Below is a small trained network, with its code and all its weights. Each question gives an input and a class and asks what happens when units are switched off, that is, made to give their printed mean instead of their output.

import numpy as np


def w(rows, s, z=0):
    codes = np.array(rows[::2]) - 128.0
    scale = np.full(codes.shape[1], s)
    scale[-1] = z or s
    return codes * scale


def norm(h):
    return h / np.sqrt((h * h).mean(-1, keepdims=True) + 1e-5)


def f(y):
    return y / 2 * (1 + np.tanh(0.7978845608 * (y + 0.044715 * y**3)))


def log_softmax(a):
    a = a - a.max(-1, keepdims=True)
    return a - np.log(np.exp(a).sum(-1, keepdims=True))


def net(x, mask):
    res = np.array(x, float).reshape(1, 5) / 4 @ E
    u = 0
    for l in range(2):
        y = f(norm(res) @ A[l][:, :-1].T + A[l][:, -1])
        res = res + np.where(mask[u : u + 7], y, B[l][:, -1]) @ B[l][:, :-1]
        u += 7
    return log_softmax(norm(res)[-1] @ U[:, :-1].T + U[:, -1])


A, B = {}, {}
E = w([
[156,119,152,90,135,148,78,180,34],'x0',
[165,175,245,105,198,74,130,104,195],'x1',
[105,204,77,72,47,209,158,93,100],'x2',
[70,52,170,111,89,243,104,157,150],'x3',
[151,142,195,203,229,151,253,218,173],'x4',
],0.00064)
A[0] = w([
[41,86,196,77,98,177,107,117,223,7],'L0N0',
[148,157,119,103,82,45,92,10,221,17],'L0N1',
[203,107,180,139,176,46,80,113,165,58],'L0N2',
[91,25,81,174,95,72,20,97,132,75],'L0N3',
[97,67,101,197,129,120,129,130,162,62],'L0N4',
[182,178,176,24,124,79,2,102,38,81],'L0N5',
[96,156,131,130,127,216,183,154,120,161],'L0N6',
],0.0025,0.0016)
B[0] = w([
[170,116,167,154,199,75,108,70,244,136],'L0N0',
[30,145,111,67,142,216,179,253,127,163],'L0N1',
[116,173,116,164,140,181,178,101,88,159],'L0N2',
[201,80,96,73,91,92,64,134,97,213],'L0N3',
[173,157,196,68,138,143,112,183,108,109],'L0N4',
[194,28,244,76,145,71,8,172,32,251],'L0N5',
[93,91,52,128,90,139,72,198,38,198],'L0N6',
],0.0018,0.0011)
A[1] = w([
[216,165,175,206,221,16,166,71,177,67],'L1N0',
[97,131,156,181,159,177,181,119,245,218],'L1N1',
[165,206,77,154,141,95,201,150,72,157],'L1N2',
[208,43,118,115,89,48,13,104,94,101],'L1N3',
[170,55,221,87,141,123,4,125,90,71],'L1N4',
[139,208,209,24,150,85,58,106,46,172],'L1N5',
[194,116,240,200,228,99,150,113,201,6],'L1N6',
],0.0029,0.0017)
B[1] = w([
[165,29,184,225,183,254,48,109,185,176],'L1N0',
[143,119,145,50,165,50,81,146,135,200],'L1N1',
[142,59,146,93,103,156,35,86,185,170],'L1N2',
[202,90,80,45,80,74,50,173,145,253],'L1N3',
[144,134,35,39,55,53,109,177,97,239],'L1N4',
[126,37,103,159,147,110,132,235,131,232],'L1N5',
[156,130,48,129,41,199,82,10,167,177],'L1N6',
],0.0026,0.0025)
U = w([
[12,99,232,243,246,229,249,251,6,147],'0',
[247,245,247,252,92,9,247,19,4,3],'1',
[250,252,249,250,97,8,251,8,5,3],'2',
[9,250,6,172,7,250,248,10,8,171],'3',
[10,248,250,6,248,41,239,65,250,150],'4',
[249,6,249,250,252,251,5,6,250,253],'5',
[249,5,7,6,6,6,5,249,7,246],'6',
],0.0037,0.0036)

Each question gives the input, the list of numbers given to net, and the class t.
The units are the neurons (one row each of A and B). Each row of codes is followed by its name. A weight is (code - 128) times the scale printed after its matrix; where a second scale follows, it is the last column's (A, B and U).
mask holds one flag per neuron, layer by layer. A switched-off neuron (its flag False) gives its mean, the last column of its row in B, instead of its output. The means were averaged over made-up inputs and are rounded, as every weight is.
A unit's drop is (log p(t) with every unit on - log p(t) with that unit switched off) / (log p(t) with every unit on - log p(t) with every unit switched off).
The circuit of an input: a set's keep is (log p(t) with only the set's units on - log p(t) with every unit switched off) / (log p(t) with every unit on - log p(t) with every unit switched off). Starting from the 12 units with the biggest drops (on a tie, the unit counted first), units are removed one at a time, each time the one whose removal leaves the highest keep (on an exact tie, the one counted first), for as long as the keep stays at least 0.8.
units of the circuit, in order: the units of the circuit, biggest drop first
most important unit: the unit with the biggest drop
k most important neurons: the k neurons with the biggest drops, biggest first
k most important neurons of layer l: the k neurons of layer l with the biggest drops, biggest first
input [-4,3,6,-8,6], class 5: 2 most important neurons of layer 1 -> [L1N0; L1N2]
input [5,-4,-6,0,8], class 5: most important neuron -> [L0N1]
input [-1,-6,7,-7,8], class 3: units of the circuit, in order -> [L1N3; L1N5]
input [-7,-7,3,-1,-2], class 3: units of the circuit, in order -> [L0N5; L1N3]
input [8,-6,7,8,2], class 3: 3 most important neurons of layer 1 -> [L1N3; L1N5; L1N1]
input [-8,-1,8,7,-1], class 4: 2 most important neurons -> [L0N0; L1N1]
input [-8,-5,-1,-5,1], class 4: 2 most important neurons of layer 0 -> [L0N5; L0N1]
input [-5,-5,-7,7,8], class 5: 2 most important neurons -> [L0N1; L1N6]
input [3,-8,7,6,7], class 3: units of the circuit, in order -> [L1N5; L1N3]
input [-2,-4,4,5,0], class 3: units of the circuit, in order -> [L0N5; L1N3]
input [4,4,2,7,6], class 4: 2 most important neurons -> [L0N5; L0N6]
input [-5,-3,5,0,6], class 3: 2 most important neurons of layer 1 -> [L1N3; L1N0]
input [2,-6,4,2,-1], class 3: units of the circuit, in order -> [L0N5; L1N4; L1N3]
input [3,-6,0,-3,3], class 3: units of the circuit, in order -> [L0N5; L1N3; L1N5]
input [7,-6,5,2,6], class 3: units of the circuit, in order -> [L0N5; L1N3]
input [8,-7,0,-1,8], class 0: units of the circuit, in order -> [L1N3; L1N4]
input [4,-8,4,4,0], class 3: 2 most important neurons -> [L0N5; L1N1]
input [-5,-1,7,1,0], class 3: most important unit -> L0N6
input [3,5,4,6,4], class 4: 4 most important neurons -> [L0N5; L0N6; L1N1; L1N3]
input [-7,6,-3,-8,-3], class 5: units of the circuit, in order -> [L1N0]
input [1,-8,-1,0,8], class 0: 3 most important neurons of layer 1 -> [L1N3; L1N4; L1N6]
input [-5,-5,0,-2,5], class 5: 2 most important neurons of layer 0 -> [L0N1; L0N4]
input [4,2,0,5,6], class 4: 2 most important neurons of layer 1 -> [L1N0; L1N1]
